[49] [ 41   9 -25 -18 -13  14 -10  19 -39 -27  11 -10 -39   7  10  -6  -7  -1
  16  25 -33   4 -13  -6]
[47] [ -5 -17 -45 -59 -19  64  43  59  32 -28  10   1  30  -4  40  25 -13   1
  19  55  91  14 -17  26]
[45] [-38 -26 -54  24  15 -17  15 -30   5  45 -36  14  63  41  18  -9  11   8
 -21   5 -27 -28  -2 -20]
[52] [ 20  18  31 -33  -8 -19 -28 -73 -49 -15  13 -49 -25 -21 -65   9   5 -53
  20  26 -76  -2   1 -44]
[53] [ 36 -12 -30   6   5  -4 -21 -16   8  11  -2 -32 -28  27  -8  15   0  13
   8  20 -22  16 -14 -17]
[47] [  1   5 -22  19   7 -33  16 -10  -7  17   5  -1   4  19  -8  11   5  -2
  -6 -16 -13 -16   5   9]
[52] [  7  14  55  21  19 -37  30 -18  16  35 -10  36   6  11  -2  -1  29   9
  14 -44   0  11  35  24]
[47] [ 56  21 -17  54   3 -52  -6  38  -4  25  22  40 -54  43  34  -3  10  41
  28 -38 -17 -22  20  33]
[37] [  4   6  -6  15   2  -1 -18   3 -33 -27   4 -28 -33 -12 -22 -10 -17  -2
 -39 -19 -30  10 -19  -5]
[53] [ -8  -1   5  36   9 -45   1  -9  46  52   6  32  21  24  13  15  17  16
  26 -21  25 -32  28  14]
[47] [ 51  14   5 -25  -7  29  40  56 -27 -21  -5  45 -27  16  53 -22  12  24
  30   6  -1  29   8  32]
[53] [  7  -5  25 -20   4  48   5  12 -26 -37 -27 -10 -17 -18   1 -29  -6   6
 -32   0 -18  55 -18  -6]
[49] [ -2 -14  34  -2  10  26 -23 -24   3  -3 -31 -15  -6 -10 -11 -21   2   8
 -19   2 -23  40  -9 -28]
[47] [-13 -14  14  11  -2  10 -40  -8  30  18 -11  13  10  -2  15 -13   1  13
  13  12   6 -10   4 -23]
[52] [ 26  -7  -4  -5  -6  11 -18  18  40   5  15  -7 -22   6  11  20  -2  17
  30  20  38   9  -1   5]
[37] [-33  29  21  34  -1 -15   7  31 -69 -32  -1  40  -6 -27   7 -52 -12  -4
 -54 -64 -39 -26   5  19]
[45] [-40  -9  26  37   6  26 -19  34 -12  -1 -42  65  22  -8  54 -72  -2  36
 -37 -34 -16  -5   4  -7]
[49] [  1 -13  -9 -11  11  20  31  -4  -4   5 -31   6  21  18  15 -10  11  10
 -11   6 -10  29  -5  -1]
[37] [ 29   9  -8   1  -1  11   7  31 -30 -22   0   5 -34   5  15 -15  -5  14
  -8  -9 -18  18  -8  13]
[45] [-22   2 -11  -3 -15  10   0  39  16  -9  18  24  16 -13  26   1 -11   1
   9   5  48 -30   3  16]
[52] [ 12 -18 -12  -3   3  29 -33 -14  -8 -10 -22 -30 -17   3  -4 -14  -8  10
 -17  22 -34  28 -24 -34]
[37] [ 24   8   8  35   3 -68 -55 -68   1  53   9  -2 -17  28 -23   7  21  -6
  45   3 -70 -46  24 -40]
[47] [  1   2 -34  11  -3 -34  12   3  26  28  24   7  14  22   5  32   5  -1
  26   3  29 -37  12  17]
[49] [ 18 -13   9   5  14   4  -9 -25  16  10 -17 -28 -15  10 -18   7   5  11
  -9   1 -12  38  -8 -13]
[45] [ -2  -2 -11   1  11  -1  11 -28 -41  -4 -25 -15   5   9 -15 -17   4  -8
 -30  -5 -57  14 -10 -17]
[45] [ 49  20  -4 -33 -15  19   8  33 -35 -50  31 -29 -59 -15 -12  14 -14 -12
  10  13   0  26 -15  18]
[49] [ 20 -11 -46   8  13  -7  22  -3   3   5  -5 -36 -11  28 -13  24  -3  10
 -24  -2  -3  25 -19   9]
[52] [  3  -4 -33   3  -5   1  20  42  31   8  16  20   9  15  32  17  -3  17
  16   4  55 -14   3  30]
[37] [ 65   4 -47 -14  -5  -7  35  31  -1  19   8  29 -17  55  49  14  20  24
  60  29  -1  -1  11  24]
[37] [  1   0  31 -17  -4  28  13  25  10  -2 -14  41  12  -5  36 -21  10  14
  22   5  22  14  13  10]
[49] [ 30  12 -33  50   8 -50  -8   5 -29  23   4  20 -29  41  15 -12   7  23
   0 -30 -54 -27   8   7]
[53] [-11   1  14  -9  -7  -2  -3   2  28   6  16   6  12 -12  -1  16   1  -8
  23   8  38 -15  10   6]
[53] [-33  -6 -31  -2  17 -14  64 -30 -37  20 -38  17  63  28   4 -14  18 -13
 -31 -10 -43  -7   4  -1]
[53] [-10  17 -22  17  -6 -17  -3   9 -59 -19   7   8  -8  -4   0 -24 -11 -11
 -27 -20 -48 -32  -5  -1]
[49] [  3   1  16 -48 -13  43  17  13 -18 -20 -13  25  17 -10  29 -21   7  -9
  27  35  -1  11   4  -6]
[47] [ -3  -5  36 -35  -7  57 -10  11 -13 -40 -16  -9  -9 -35   1 -23 -10  -5
 -12  17   3  40 -15 -14]
[37] [ -2  -2  36  15   6 -39 -37 -63  31  47  -1  -1  10   7 -25  11  20  -9
  35   4 -22 -21  24 -31]
[37] [-40  -7 -12  13   1 -23 -23 -41  11  13   8 -31  26 -12 -38  17  -9 -25
 -19   1  -3 -32  -5 -23]
[53] [ 23  -7  -3   7   5  -8  -3   0  36  18   6  -9 -14  16   0  23   5  16
  18   4  24  13   3   8]
[45] [-14 -11 -96 -14  -4  -5  38  -1 -27   3   1 -16  39  33   8  18  -6 -16
 -12  31 -13 -32 -18  -1]
[49] [ -3   0 -22  -1   4  -1  38  13 -16   9 -15  31  25  23  29 -12  11   8
   0  -3  -9  -6   6  13]
[52] [  4   3  -1  14   9 -22   9 -17 -13  13  -8   2   1  14  -7  -3   9   1
  -8 -16 -27  -1   5   0]
[52] [ -1  23  24  11   0 -45   7 -17  -6  11  25   6  -5  -8 -25  15   8 -20
  14 -25  -3 -26  22  14]
[37] [  4   8  32  25   8 -47 -25 -48   7  36   1   4  -4   8 -23   3  17  -6
  20 -17 -34 -19  23 -17]
[47] [-12  -1   8  10  -1 -13 -25 -17  16   9   9 -11   1  -9 -16   8  -3  -7
   2  -1   5 -15   2 -11]
[45] [ 22   8  37   2   7 -15 -24 -38  -7  -3   4 -35 -36 -11 -44   8   3 -11
  -1  -9 -32  24   0 -16]
[53] [  7  -3  53  34  13 -11 -12  15  65  34  -5  36  -9   5  21  -1  14  39
  18 -34  48  17  24  21]
[45] [ 19  -9 -76  -1  -2   5  15  19 -26  -4  -3  -9  -3  35  22   2  -7  10
  -8  22 -22  -7 -20   0]
[49] [-63   6  45   4 -13   0 -32   0  27 -13  24   2  24 -59 -24   2 -18 -26
 -12 -16  52 -36   8  -2]
[47] [ 25  22  39   6   6 -33  10 -26 -34  19  -9  34 -10  14   2 -21  27  -3
  27 -19 -58  -4  29  -2]
[52] [-66  12  20  -4 -11  15  20  34 -16 -30   7  32  41 -46   9 -22 -16 -20
 -34 -27  38 -30   4  21]
[45] [ 19  15  17 -36  -6 -16  17 -28  11  -8  35 -43 -14 -16 -50  51   3 -37
  29  16  25   8   6   9]
[52] [  1  11 -14 -30  -9  -8  -3 -42 -55 -19   7 -33   1  -9 -37   3  -2 -44
   1  26 -59 -16  -8 -29]
[53] [ 15   4 -49  16  14 -42  61   4   2  26   8  -1  10  42  -1  33  12   5
  -4 -21  10  -5   6  39]
[-15 -17  49 -11  11  33   0 -14  32  12 -37  17  25  -9  11 -19  13  14
   1   4  15  38   7 -13] : [53]
[ 10  -2  -8 -19   3  19  37  13 -17   1 -22  29  17  18  32 -17  14   9
   9  10 -11  15   4   8] : [47]
[  9  11  46 -47   1  29  38 -16 -47 -18 -30  23  14 -10   6 -31  21 -18
  12  12 -43  34  11  -8] : [47]
[ 18  13  -7  14   0 -33   7   2   1  17  17  13 -11  17   3  12   8   3
  22 -11  -2 -20  15  15] : [47]
[-13   7 -27   6  -7 -15  11  18  -3  -6  23   0   6  -3  -1  14 -10  -9
  -6  -7  21 -29  -1  18] : [49]
[ -3   8  42   7   3  -8  -2  -6   3  13  -8  32   5  -4   9 -17  14   5
  15 -16  -7  -2  21   1] : [37]
[ 17   8  -6  14   6 -33  22  -1  13  26   9  14  -1  24   4  18  14   7
  20 -14   7  -9  17  21] : [52]
[-11 -11 -17 -42  -1  34  52  11   6  -9 -12   1  38   3  13  11   4  -8
   1  26  34  21  -6  13] : [49]
[-19 -16  23  -8  -4  20 -49 -30  24   2  -8 -21   7 -21 -16  -4  -6  -7
   4  25   0   2  -7 -39] : [37]
[-15   0  13  -6  -6  13 -16   1  -1 -15   4  -8  -1 -23  -9  -4 -10  -9
  -9   2   7  -1  -5  -8] : [49]
[-50  -1 -22   7  -6  12  -6  13 -28 -32   4 -15  18 -30 -13 -13 -27 -18
 -55 -13   2 -21 -21  -3] : [37]
[  0 -26 -50 -16   1  13 -16 -28  32  -5  11 -83  -3   1 -45  50 -19 -15
 -18  38  24  18 -35 -20] : [37]
[-20  -3  87 -45  -7  45 -32 -42  -8 -14 -30   9  18 -45 -10 -36  11 -24
  20  29 -26  24  10 -48] : [47]
[ -2  11  38  17  11 -26  26   3  21  24  -1  35   9   5   7   2  18  10
  11 -36  22   1  27  28] : [52]
[ 31   1  -8  10  -4  10  -4  43   9   3   1  34 -22  19  46 -13   3  34
  24   1  12   3   5  16] : [47]
[-25 -19 -36 -20  -6  33  -4   6  13 -23   3 -42  15 -16 -15  18 -23 -12
 -28  27  33   8 -29  -9] : [37]
[ -6  -4  -7 -32  -2  33  31  11 -15 -24 -11  -8  14  -9   3  -3  -4  -9
 -14  14   8  25 -12   5] : [47]
[ 30   9  23 -17  16  -7  16 -56 -52 -13 -20 -47 -28   2 -54  -1  11 -22
 -24  -7 -78  50  -9 -20] : [45]
[ 26 -18  -6  28  19 -18  -9 -21  40  45 -19  -1  -6  40   7  10  17  32
  13  -3  -7  19   5  -7] : [53]
[ -6  -5 -13   2  -3  23  16  44   1  -4 -12  40  14   8  47 -23  -1  23
  -2  -1  19  -2   1  16] : [45]
[-22 -25 -60  17  11  14  17  14   6   4 -22 -12  26  22  14  -1 -11  19
 -47  -2   9   8 -25   2] : [47]
[  2  14  48 -88 -21  45  35  -2 -10 -37  13   0  18 -42  -9  12   7 -45
  46  47  32  19  10   3] : [47]
[ 34  17   2  -4  -5 -20  23  18  -4  14  14  36 -11  22  27   4  17   7
  46   0   1 -13  23  23] : [47]
[-39  26  74   5 -25 -12 -55   6   3  -7  30  49   7 -55   6 -26  -4 -22
  36 -11  16 -64  32 -11] : [49]
[-53 -15   6   5  -8  15 -63 -33   3 -13  -3 -35  17 -39 -33 -11 -23 -23
 -32  14 -11 -23 -19 -49] : [37]

<68> [  1 -47 -17 -24 -31  -6  17  -3  25 -16 -40  23  58 -12   7   9 -24  -5
  -7   5 -46  12  21  -5]
<71> [-46  -2  -2   0  32  27 -15 -20  27 -11 -28  -6  29 -48  -3  -4 -57   1
  -6  17 -33  44  -8 -21]
<72> [ 37   0 -15  16  12 -34  -2  14 -34 -18  13 -42 -11 -29 -20  36  -9 -13
  -5 -34  -9 -16  16  -2]
<68> [ -4  -1  11 -19   1 -31 -25  12   0   4  -7 -24  -3 -14  18  20  15   8
  -1   4   4 -27 -18  -4]
<67> [ 10 -18 -30   2  18  13  -8  -9  62   1 -23   9  13  20  49  -2  -3  35
  -6  21 -38 -21  13 -57]
<67> [ 19   4   0  -7 -16 -14  -7   2  -2  -5  31 -13  17  29  20   5  30  -3
   6  16   5 -13  21 -46]
<72> [-23 -25  -5  -4  -9 -47 -21 -11  -6  46   4 -40 -32  28  22  46  31  -3
  24 -21  13 -19  -2 -15]
<72> [  4  22   3  32  21  10  11   8  31 -29 -28   8  30 -15   4   4 -35  -5
  21  10   2   4  23 -21]
<68> [-24   7  55   4 -13 -32   2  -5 -30  37   6  -3 -33   1 -42  -7  42 -15
  26 -20  64  -5 -13   3]
<67> [-54  10  -9  -2   4  17 -17 -21  32  33  -9   0 -18  42  34  13 -19   3
  19  18   2  17 -13  10]
<72> [  2   6   4  -1 -13   2   4   8   1  11   8  13  -9  33  19  -5  28   4
  10   7  22 -14  -6  16]
<68> [ -6 -23   0 -37 -10 -16 -21  29  18 -26 -30  -6  58 -37  54  14  11  15
  -8  31 -23 -18 -23   4]
<69> [-19   8 -62   5  34  43 -22 -15  17 -12  14 -26  -1   7  42  22 -62   5
 -17  15 -59  34  -2   8]
<71> [-28 -15  32  -5 -21 -27   4  -6 -33  27   5  -7 -10  -5 -28   5  29 -20
  20 -18  37  11  -9  14]
<71> [-16  -2  -3  23  -9 -32   1   1 -24  19  13 -32 -13  24   7  44  13 -27
  40 -22  30   3  15   7]
<67> [-59  28  26 -17  -4 -26 -39  -5 -20  40  15 -39 -40  21  13  33  10 -15
  24   4  42   2 -37  33]
<69> [-55 -54  15 -20 -18  -6   3 -24   1  44 -27  15   0 -11  -9  -9  21   2
   8 -10   2  26 -21   9]
<73> [-14   5  -2  13  24  23   5  -9  19 -14 -27  10  13 -34 -18  -9 -47   0
  -5   1 -19  24   2  -2]
<67> [ 22  34  29 -21 -48 -30   5  44 -30 -58  11  -5  74  -7   5  26  -4 -44
  18  28  25  -3  18  28]
<67> [-46  33  42 -27  -4  -5 -20 -11  25  17 -36  12 -14  -6 -24  -2 -37  -3
   1  16  16   4 -28  24]
<69> [-32 -32 -27  -5   0  24  -2 -13  25  27 -12  15  -3  25  43  -4   9  19
   3   9 -17  12 -15  13]
<73> [-25  18  27  13  16 -20 -20   5 -18   8  15 -34  -5 -14   6  13  23 -10
  27   2  39   0 -10 -20]
<73> [ 13 -16   3 -21 -17 -14  -6  21 -38   9  24  -7 -16  -1  15  -4  56   9
 -12  -6  17 -23 -30  39]
<71> [ 50 -43 -11  29 -35 -55  48  19 -19 -15 -25   3  28  -2 -24  41  11 -30
  30 -50   5 -21  56   2]
<68> [  7  30  23  30  27  -3  -1  12   7   2  -3  -2 -23  -4  -1  -9  18  10
  18  -2  39 -25  -6 -13]
<69> [-12   5  11   6  -5  -8   1   4 -33   8  17 -12 -12  -2 -11   6  14 -16
  13 -11  26  10  -9  26]
<72> [ 36 -18  41  -2   0 -21  20  30  28 -37 -60  36  53 -67 -17 -29  19  20
  -5   6   5 -38   4 -31]
<72> [  6  -9  43  12   6  -8  17  11  16  19 -34  36 -17 -16 -16 -38  50  26
  10  -9  43 -35 -19  -5]
<73> [ 34  -2 -12  -2   6   0  -5  16 -13  -7  24  -7 -11   3  19  -9  36  19
 -16   1  -2 -28  -8  -4]
<73> [-52  18  27 -22 -19 -16 -24 -28  18  24   4 -15  12  31   0  17 -16 -22
  22  25  13  23   9 -40]
<73> [  2  27 -17  -7  27  28 -18 -12  13 -10   8  -6 -20  -6  -6  -8 -45  12
 -31  10 -32   8 -10   1]
<73> [  7  -1  -7  -8 -39  -8  13  -6  25  17  -4  25   0  72  19  10   9  -5
  16   8   7 -16  24   0]
<71> [ 19  17 -14  16  16   5  -3  26  31 -31 -17  -1  28   0  48  13  -8  12
  12  21  -5 -24   7  -9]
<67> [ -2 -18 -51  11  30  34  -6  21  29 -25 -21   0  29 -17  74   8 -13  27
  -5  19 -40   0 -16  22]
<69> [  9 -27  21   3 -12 -11  24  33 -41  -9 -14  17  11 -47 -14 -16  44  -1
   4 -21  30  -8 -26  60]
<72> [ 47  29 -21  13  -2   9   0  24 -41 -28  68 -21  -1  30  25   2  32  -8
  -2   8  14 -12  12   4]
<71> [ -8  22  16 -67 -27 -47 -47   8 -45  -6  24 -51 -10 -21 -18  41 -20 -22
 -33   4 -12  -9 -31  38]
<71> [ -3   4  20   5   9  11   3 -17  12   5   2  12   2  -5 -23 -30   4   6
  -3   7   6   9   8 -45]
<72> [-11   5 -12 -20   7  37  -7 -24  -6   2  18   8 -15  -6 -25 -27 -32   4
 -37   6 -31  32 -13  11]
<71> [ 18   0   4   0  13  30  12  22  25 -37 -30  35  38 -39  11 -35  -7  22
 -17  22 -14  -6 -11   8]
<69> [ 36  11   4 -19  -9  -4   8  15 -25 -21  -2  11 -14 -25 -39  -9 -16  -1
 -35 -15 -10 -15 -12  49]
<69> [  0  17  41 -24 -31 -34  -5 -17 -31  22  25  -8 -28  16 -60  -1  10 -24
  -5 -13  28  -1   6 -11]
<72> [ 31  -6  -5   3   9 -18  -4  14 -20 -35  12 -28  31 -42  -6  12  -1  -7
 -10  -5 -18  -4  17 -33]
<68> [ 14  38  -8 -20 -21 -18 -16   3 -17   7  29 -18 -37  50   0  30 -13 -14
  -7  -1   7 -20  -1  36]
<67> [ 20 -21   4  -4  -4  -8   3  -7 -12   4  21  -4   3  -5 -12 -17  34   7
 -11  -5  -4  -5  11 -44]
<67> [  4   0  22  -2 -19 -32   3  -6 -27  16  17 -12 -15   9 -33   9  20 -19
  10 -19  25  -4  12 -12]
<69> [-13  36  12 -20  -8   2 -17  -6  37   6 -12  11  -6  36  13   3 -24   4
   0  28   3 -13  -4  -2]
<68> [ 22  -1 -29  17  39 -16 -22   3  23   1  -6 -36 -24  -5  30  29  -5  24
  -5 -10 -24 -36   5 -39]
<71> [ 13  20 -18  33  21  21   4  23  25 -13   0   7   5  27  58   0  17  17
  23  19  16 -22   1   2]
<73> [ 14  -9 -12   6  22  28   9   2  19 -27 -21  18  22 -39  -6 -24 -26  16
 -22   5 -33   9   0  -8]
<72> [ 19  -4   4  20  22 -38 -13   5   5   5  -1 -35 -11 -11   9  24  25   9
  14 -15   9 -36  14 -58]
<68> [ 17  -9   9  28  15 -36   2  53  33 -40 -56 -10  64 -42  61  33  21  10
  42  12  17 -47   8 -20]
<68> [ -4  -6 -18   8  34  14 -18   1  -2  -2  15 -24  -6 -22  26  -3   9  19
 -10   4 -15   2 -15 -18]
<67> [ -4  19   4   4   8  -9  -8 -12  32  18 -20   2 -30  24  -4  11 -21   7
   5  -3   2 -20   5 -12]
<73> [ 60 -28 -15  43  -2 -14  39  27   0 -19  -6  15  21   4  16  -2  48   8
  22 -21  13 -36  37 -26]
<73> [ 28  15 -16  36  17  14  19  20  13  -7 -10  18 -21  19  19  -3   5  14
  12  -9  15 -27   3  27]
<69> [-37 -25   4 -15  -6  -2  -8 -27  17  26 -14   2   4   2  -3  -1  -5   1
   2   3 -13  20  -2 -25]
<72> [ 50  -3   9 -15 -19 -25  10  28   0 -18 -15  16   4  -6  -3  -3  24  12
 -15  -5   3 -49   0  14]
<71> [-28 -27 -12   0  -5  31  16  -5 -21  28   1  26 -28   6   0 -24  19   7
  -4 -15   8  24 -33  71]
<73> [  3   0   7  27  -2   0  28  13   9 -17 -32  20  25 -14  -9   3 -15 -13
  25  -9  14   5  17  15]
<68> [-18 -24  12 -22 -13   1   0 -30   2  34  -2  15 -22   7 -30 -23  10   7
 -16  -8  -7  11  -7 -14]
<69> [-13  -9   0  40  11   2  10  15   4   6   4  -4  16  15  46   4  47   2
  47   5  38  -3   6 -18]
<71> [  1  16  -6 -40   3   4 -30 -22   3   0  18 -16 -16  -3 -20  -2 -36   5
 -44  12 -40   6  -8 -18]
<68> [  4 -31 -15 -11 -28 -12  13   7  16  -8 -23  13  39  11  24  17   0  -5
   9   4 -18  -3  17   3]
<67> [-57  53  11 -14   8  39 -27  -7   5  13  16   2 -21  27  20  -8 -28  -5
   4  36  20  29 -40  52]
<69> [-45 -11  15  -6   3  -1  -2  -1  -5   8 -33   2   5 -39 -12   6 -22  -8
   7  -7   4  24 -27  44]
[-15  -6 -20  29  18  15   8   9  -4   6  -6  -2 -10   1  26  10   3   2
  20 -11  10   8 -11  37] : <69>
[  8  -8  22  14 -19 -13  26  25   3 -23 -27  22  49 -14   4  -1  16 -13
  30   4  26  -4  16   5] : <73>
[-32 -38  15 -22  -4 -22 -21 -14  23  20 -15 -13  29 -14  23   3  28  12
   8  16  -8   0  -3 -64] : <72>
[  2  -1   5  32  17  44  31  12  19 -36 -23  39  51 -33   2 -39 -10   4
  11  17   2  26  10  -6] : <68>
[-33  17  24 -47 -11 -25 -44  -7  -7  21  12 -29 -17   3   4  16   2  -1
 -12  18   6  -7 -32   2] : <71>
[ -8 -35 -35   1  35   2 -29  -5   5  16  14 -38 -12 -15  52  10  30  33
 -11   0 -29 -10 -19 -38] : <68>
[  4 -23  -5   7  11   6  18   4  34   1 -59  32  -3 -26  -7  -9 -20  21
  -7 -15 -18 -14  -8  24] : <69>
[  3   2  -2  17 -16   2  25 -18   0  13   3  16 -12  35 -30   1 -14 -19
  14 -17   9  15  30   0] : <67>
[ -3 -24 -13 -34 -43 -42  -9   2 -13  12   1 -20   9  25  16  46   5 -18
   3  -7 -13 -10   6  19] : <68>
[ 50   4 -29  32   7  15  36  10  28 -33 -30  30  12   3 -10   0 -41   2
  -4 -14 -26 -13  37   6] : <67>
[  4  36   7   5   2 -19 -18   4 -22  14  35 -31 -39  32   3  22  15 -10
  12  -5  31 -18  -3   4] : <67>
[ -6 -52 -20 -13  -7  12  10 -27  20  21 -15  20   4   1  -4 -18   3  17
 -19  -8 -39  13   7 -26] : <73>
[  1   8 -29  -3  29 -29 -41  11 -48 -18  36 -85  -9 -44  13  59 -23 -15
 -12 -16 -25   4 -11   5] : <68>
[-24 -15  12 -11 -36 -12   7  10 -42   6  21  -5  22   7   7  10  32 -28
  22   1  29  23  -7  37] : <68>
[-31  -8  -7  20   7  33  12   4 -17  24   9  16 -24  15  21 -18  29   5
  17  -5  29  20 -30  58] : <71>
[ 22   0 -22  -4  -7  11   4 -13  -8  18  30   6 -41  43  -6 -10  10   8
 -19 -11  -9  -9   4   6] : <71>
[  3 -16   7  30  21  -6  11   1  19   2 -26   4   7 -21   1  -5  13  11
  18 -11   8 -10  11 -36] : <68>
[-12 -62 -11   7  -5   0  23  -1 -14  35 -21  20 -23 -12   0 -13  43  17
   2 -35   4  -1 -22  40] : <73>
[ 25  15  14 -40 -46 -30   5  13  41 -18 -49  33  25  22  -7  18 -38  -6
 -10  15 -16 -36  15  20] : <68>
[  2 -20  20   7 -11 -10  26 -52  35  45 -29  37 -36  27 -73 -24 -15   2
  -3 -30  -4   1  37 -60] : <67>
[ 29  -9  -1  -8  13  -7 -15   4  -5  -3  25 -17  -3 -11  11 -15  40  23
 -20   5  -8 -25  -3 -51] : <67>
[ 14  36  -7  11  34  -1 -25  16  -1 -11  15 -30 -24  -6  24  13  -1  13
  -4   6   5 -26 -15  -2] : <68>
[  2 -23 -10 -44  -9  19 -11 -15  13  -7   1  14  22 -15  -1 -26 -10  18
 -44  21 -49  12 -10 -19] : <73>
[ 38   7 -25  20  -3  17  20   3 -27   1  39   7 -32  36  -7 -11  18  -1
  -7 -18   6  -5  13  21] : <71>
[-18  33  34 -25 -32  16   1  22 -33 -19  21  19  25   1  -2 -21  11 -21
   3  30  37  21 -27  63] : <68>
[  6   3   0  -9 -15  -1  -2   9  12  -3   4   7  16  25  29   0  19   4
   7  19   6 -13   3  -7] : <72>
